Here is a tiny trained network, its code and every weight. The questions are about switching its units off for an input and a target symbol, where a switched-off unit gives its printed mean instead of its output.

import numpy as np


def w(rows, s, z=0):
    codes = np.array(rows[::2]) - 128.0
    scale = np.full(codes.shape[1], s)
    scale[-1] = z or s
    return codes * scale


def norm(h):
    return h / np.sqrt((h * h).mean(-1, keepdims=True) + 1e-5)


def f(y):
    return y / 2 * (1 + np.tanh(0.7978845608 * (y + 0.044715 * y**3)))


def softmax(a):
    e = np.exp(a - a.max(-1, keepdims=True))
    return e / e.sum(-1, keepdims=True)


def log_softmax(a):
    a = a - a.max(-1, keepdims=True)
    return a - np.log(np.exp(a).sum(-1, keepdims=True))


def net(x, mask):
    ids = ['αβγζηθλμστφω'.index(c) for c in x.split()]
    T = len(ids)
    res = E[ids] + P[:T]
    u = 0
    for l in range(2):
        q, k, v = (norm(res) @ M[l].T for M in (Q, K, V))
        z = softmax(np.where(np.tri(T) > 0, q @ k.T / 3**0.5, -1e9)) @ v
        res = res + np.where(mask[u], z, O[l][:, -1]) @ O[l][:, :-1]
        u += 1
        y = f(norm(res) @ A[l][:, :-1].T + A[l][:, -1])
        res = res + np.where(mask[u : u + 8], y, B[l][:, -1]) @ B[l][:, :-1]
        u += 8
    return log_softmax(norm(res)[-1] @ U[:, :-1].T + U[:, -1])


Q, K, V, O, A, B = {}, {}, {}, {}, {}, {}
E = w([
[158,135,131,29,94,88,122,134,87,124,116,89],'α',
[118,124,136,139,82,120,113,125,165,158,184,124],'β',
[194,170,138,158,180,148,101,122,114,158,139,122],'γ',
[172,146,148,130,111,101,80,152,138,188,143,175],'ζ',
[126,118,110,166,105,156,156,106,249,179,123,133],'η',
[122,171,135,118,79,148,153,124,193,109,119,97],'θ',
[204,182,170,104,104,121,87,104,141,71,99,142],'λ',
[61,116,90,116,52,123,24,172,130,118,71,152],'μ',
[158,142,131,76,149,96,154,134,177,89,123,114],'σ',
[149,150,135,181,136,114,166,135,105,123,136,126],'τ',
[86,83,114,99,101,120,130,171,177,129,146,115],'φ',
[132,149,116,137,129,112,115,190,118,114,154,99],'ω',
],0.019)
P = w([
[115,92,144,132,155,135,122,93,131,107,134,131],'0',
[253,125,101,85,121,164,113,172,179,45,171,110],'1',
[139,221,83,132,151,1,119,128,155,148,97,116],'2',
[122,107,191,148,110,149,155,88,86,142,126,134],'3',
[238,114,96,121,81,145,118,163,149,91,149,130],'4',
[147,167,131,127,148,30,113,155,150,174,72,95],'5',
[109,93,206,127,103,154,181,127,93,146,99,140],'6',
[215,128,96,145,78,154,116,166,168,68,171,139],'7',
],0.019)
Q[0] = w([
[138,112,97,100,115,200,153,132,76,85,111,191],'0.h0',
[70,185,88,142,146,39,113,86,126,183,69,86],'0.h0',
[177,137,2,108,130,175,91,100,131,63,226,207],'0.h0',
],0.0098)
K[0] = w([
[169,161,133,138,153,113,86,106,164,49,92,124],'0.h0',
[94,81,88,149,190,175,172,170,37,175,132,135],'0.h0',
[71,131,123,153,204,103,84,81,137,31,255,107],'0.h0',
],0.0077)
V[0] = w([
[192,121,71,155,147,145,149,164,205,211,104,126],'0.h0',
[167,62,141,96,157,89,122,140,119,180,120,254],'0.h0',
[161,171,130,142,110,98,61,213,74,106,154,63],'0.h0',
],0.0068)
O[0] = w([
[203,99,180,131,128,195,41,194,156,104,110,1,162],'0.h0',
[132,1,142,191,101,95,75,115,77,70,137,152,2],'0.h0',
[164,112,236,28,226,45,85,222,225,201,162,230,109],'0.h0',
],0.0083,0.0016)
A[0] = w([
[145,200,29,167,170,145,120,130,215,86,81,52,90],'0.n0',
[144,186,187,60,175,254,113,127,82,194,137,177,209],'0.n1',
[121,150,138,97,187,105,205,112,189,105,57,63,152],'0.n2',
[73,246,87,100,148,69,123,222,161,77,97,119,65],'0.n3',
[4,206,184,115,124,218,150,125,92,148,83,146,175],'0.n4',
[147,172,103,223,15,82,76,106,214,136,146,117,155],'0.n5',
[189,181,86,128,142,58,70,148,164,138,97,212,249],'0.n6',
[59,87,189,76,168,86,195,83,119,230,65,164,206],'0.n7',
],0.0071,0.0019)
B[0] = w([
[110,61,95,82,127,50,44,184,77,125,146,195,248],'0.n0',
[45,60,108,143,100,54,168,180,168,29,99,39,166],'0.n1',
[91,168,175,237,133,128,103,191,109,196,192,94,211],'0.n2',
[233,80,138,168,169,139,155,33,163,175,104,124,216],'0.n3',
[27,131,72,105,224,161,224,244,201,171,97,18,160],'0.n4',
[189,121,147,54,197,103,165,156,58,92,119,64,244],'0.n5',
[71,67,89,129,95,160,210,151,241,115,127,30,255],'0.n6',
[174,226,127,49,167,235,57,181,1,53,124,85,195],'0.n7',
],0.0073,0.0071)
Q[1] = w([
[95,165,165,110,123,111,145,147,96,173,64,25],'1.h0',
[108,97,182,125,131,242,201,141,114,2,190,149],'1.h0',
[32,139,252,164,167,132,77,113,110,166,32,100],'1.h0',
],0.0091)
K[1] = w([
[90,162,190,110,66,175,102,185,91,144,30,93],'1.h0',
[169,126,96,104,85,157,147,51,177,116,1,167],'1.h0',
[212,170,166,119,54,111,152,215,143,188,52,87],'1.h0',
],0.0095)
V[1] = w([
[143,106,98,159,157,103,81,166,169,60,26,140],'1.h0',
[157,157,190,191,159,173,155,87,115,99,146,104],'1.h0',
[100,126,125,64,151,1,132,105,61,85,152,149],'1.h0',
],0.0092)
O[1] = w([
[127,155,154,3,160,234,129,129,70,234,123,180,182],'1.h0',
[236,124,77,92,174,185,134,219,186,85,47,177,110],'1.h0',
[89,206,159,94,233,133,43,125,82,87,113,122,252],'1.h0',
],0.012,0.0036)
A[1] = w([
[190,102,190,101,137,120,83,78,137,220,130,204,85],'1.n0',
[129,118,131,136,167,97,60,118,126,81,135,126,2],'1.n1',
[155,187,119,109,134,220,132,187,135,193,95,138,10],'1.n2',
[179,99,109,93,134,83,134,132,158,69,137,99,160],'1.n3',
[100,90,129,126,132,159,132,124,79,52,107,147,214],'1.n4',
[152,181,66,145,86,11,148,141,139,133,128,165,114],'1.n5',
[71,177,163,124,187,98,117,79,136,201,87,110,160],'1.n6',
[154,75,154,82,116,130,101,115,149,142,149,111,62],'1.n7',
],0.012,0.0048)
B[1] = w([
[137,188,184,201,106,186,86,112,131,130,102,77,147],'1.n0',
[104,138,141,133,44,177,189,105,129,116,110,73,169],'1.n1',
[82,156,105,152,115,137,136,48,147,82,126,144,165],'1.n2',
[60,80,134,164,140,122,148,112,77,155,130,159,250],'1.n3',
[175,138,135,115,143,71,129,108,154,192,247,149,177],'1.n4',
[79,207,146,65,89,203,93,136,132,151,168,155,167],'1.n5',
[168,62,93,158,58,137,137,156,143,74,90,186,190],'1.n6',
[126,150,112,198,130,100,120,65,105,134,133,126,161],'1.n7',
],0.014,0.011)
U = w([
[167,162,200,176,88,117,62,113,152,150,139,90,197],'α',
[41,163,129,144,146,139,148,146,155,98,121,2,3],'β',
[106,163,44,132,203,117,168,127,98,149,113,195,83],'γ',
[159,179,157,37,111,162,122,109,199,113,116,170,231],'ζ',
[191,143,123,48,151,110,107,166,68,131,152,54,232],'η',
[120,157,102,184,71,103,102,124,145,19,154,142,56],'θ',
[199,74,129,124,53,146,178,84,138,113,129,112,107],'λ',
[59,138,123,110,64,169,118,150,62,151,131,185,45],'μ',
[152,82,146,100,170,99,60,215,166,113,97,128,231],'σ',
[84,81,134,190,155,81,150,74,64,139,126,120,38],'τ',
[96,139,98,159,201,164,81,44,152,150,99,89,106],'φ',
[132,140,131,88,138,58,123,109,203,207,191,96,186],'ω',
],0.008,0.0023)

Each question gives the input, a string of symbols that net reads in full, and the target symbol t.
The units are the heads (3 rows each of Q, K, V and O) and the neurons (one row each of A and B). Each row of codes is followed by its name. A weight is (code - 128) times the scale printed after its matrix; where a second scale follows, it is the last column's (O, A, B and U).
mask holds one flag per unit, layer by layer, with each layer's heads first. A switched-off unit (its flag False) gives its mean, the last column of its rows in O or B, instead of its output. The means were averaged over made-up inputs and are rounded, as every weight is.
A unit's drop is (log p(t) with every unit on - log p(t) with that unit switched off) / (log p(t) with every unit on - log p(t) with every unit switched off).
The circuit of an input: a set's keep is (log p(t) with only the set's units on - log p(t) with every unit switched off) / (log p(t) with every unit on - log p(t) with every unit switched off). Starting from the 12 units with the biggest drops (on a tie, the unit counted first), units are removed one at a time, each time the one whose removal leaves the highest keep (on an exact tie, the one counted first), for as long as the keep stays at least 0.8.
circuit, biggest first: the units of the circuit, biggest drop first
top k neurons: the k neurons with the biggest drops, biggest first
k most important neurons of layer l: the k neurons of layer l with the biggest drops, biggest first
input ω φ σ σ γ σ, target σ: circuit, biggest first	1.h0; 0.n2; 0.h0
input σ τ σ, target σ: circuit, biggest first	0.h0; 1.n6
input λ α θ, target α: circuit, biggest first	0.n3; 1.n0; 0.h0
input ζ σ β θ λ θ σ μ, target φ: top 3 neurons	1.n2; 1.n7; 1.n6
input σ μ γ σ, target μ: 4 most important neurons of layer 0	0.n2; 0.n7; 0.n3; 0.n5
input μ θ σ λ β τ, target α: 2 most important neurons of layer 0	0.n1; 0.n4
input θ τ φ τ θ, target μ: top 3 neurons	0.n0; 1.n5; 1.n3
input φ ω σ μ ω θ, target λ: circuit, biggest first	1.n6; 0.n3
input ω σ σ α η μ, target θ: circuit, biggest first	1.n6; 0.h0; 1.h0
input φ σ ω ω, target σ: circuit, biggest first	0.h0; 1.n1
input φ γ σ ζ α ζ, target τ: 3 most important neurons of layer 0	0.n6; 0.n3; 0.n0
input τ φ λ σ φ λ, target σ: circuit, biggest first	1.h0; 0.n6; 0.n0; 1.n1
input ω γ φ μ λ σ σ μ, target ω: 2 most important neurons of layer 0	0.n6; 0.n0
input ω σ θ σ, target β: circuit, biggest first	0.h0; 0.n1
input θ ω γ σ, target β: top 4 neurons	0.n2; 0.n4; 1.n6; 0.n3
input α η τ β β β, target β: 2 most important neurons of layer 0	0.n5; 0.n6
input β γ η, target β: top neuron	0.n3
input θ σ ω, target ω: top 2 neurons	0.n6; 0.n3
input α η σ τ, target λ: most important neuron of layer 0	0.n5
input η σ ω α γ γ τ, target η: 3 most important neurons of layer 0	0.n7; 0.n1; 0.n0
input η α λ, target η: circuit, biggest first	0.h0; 0.n0; 0.n5; 1.h0
input γ σ ζ μ σ η λ η, target ζ: top neuron	0.n1
input α φ φ ω τ θ, target ζ: circuit, biggest first	0.h0; 1.n6; 0.n7
input λ η τ, target α: top 2 neurons	0.n3; 1.n0
input λ σ σ ω φ θ λ, target ζ: top 2 neurons	1.n3; 0.n6
input η θ γ, target η: top 2 neurons	0.n0; 0.n5
input η τ μ μ σ β σ, target μ: 2 most important neurons of layer 1	1.n6; 1.n2
input φ λ ω η σ ω β σ, target τ: circuit, biggest first	1.n3
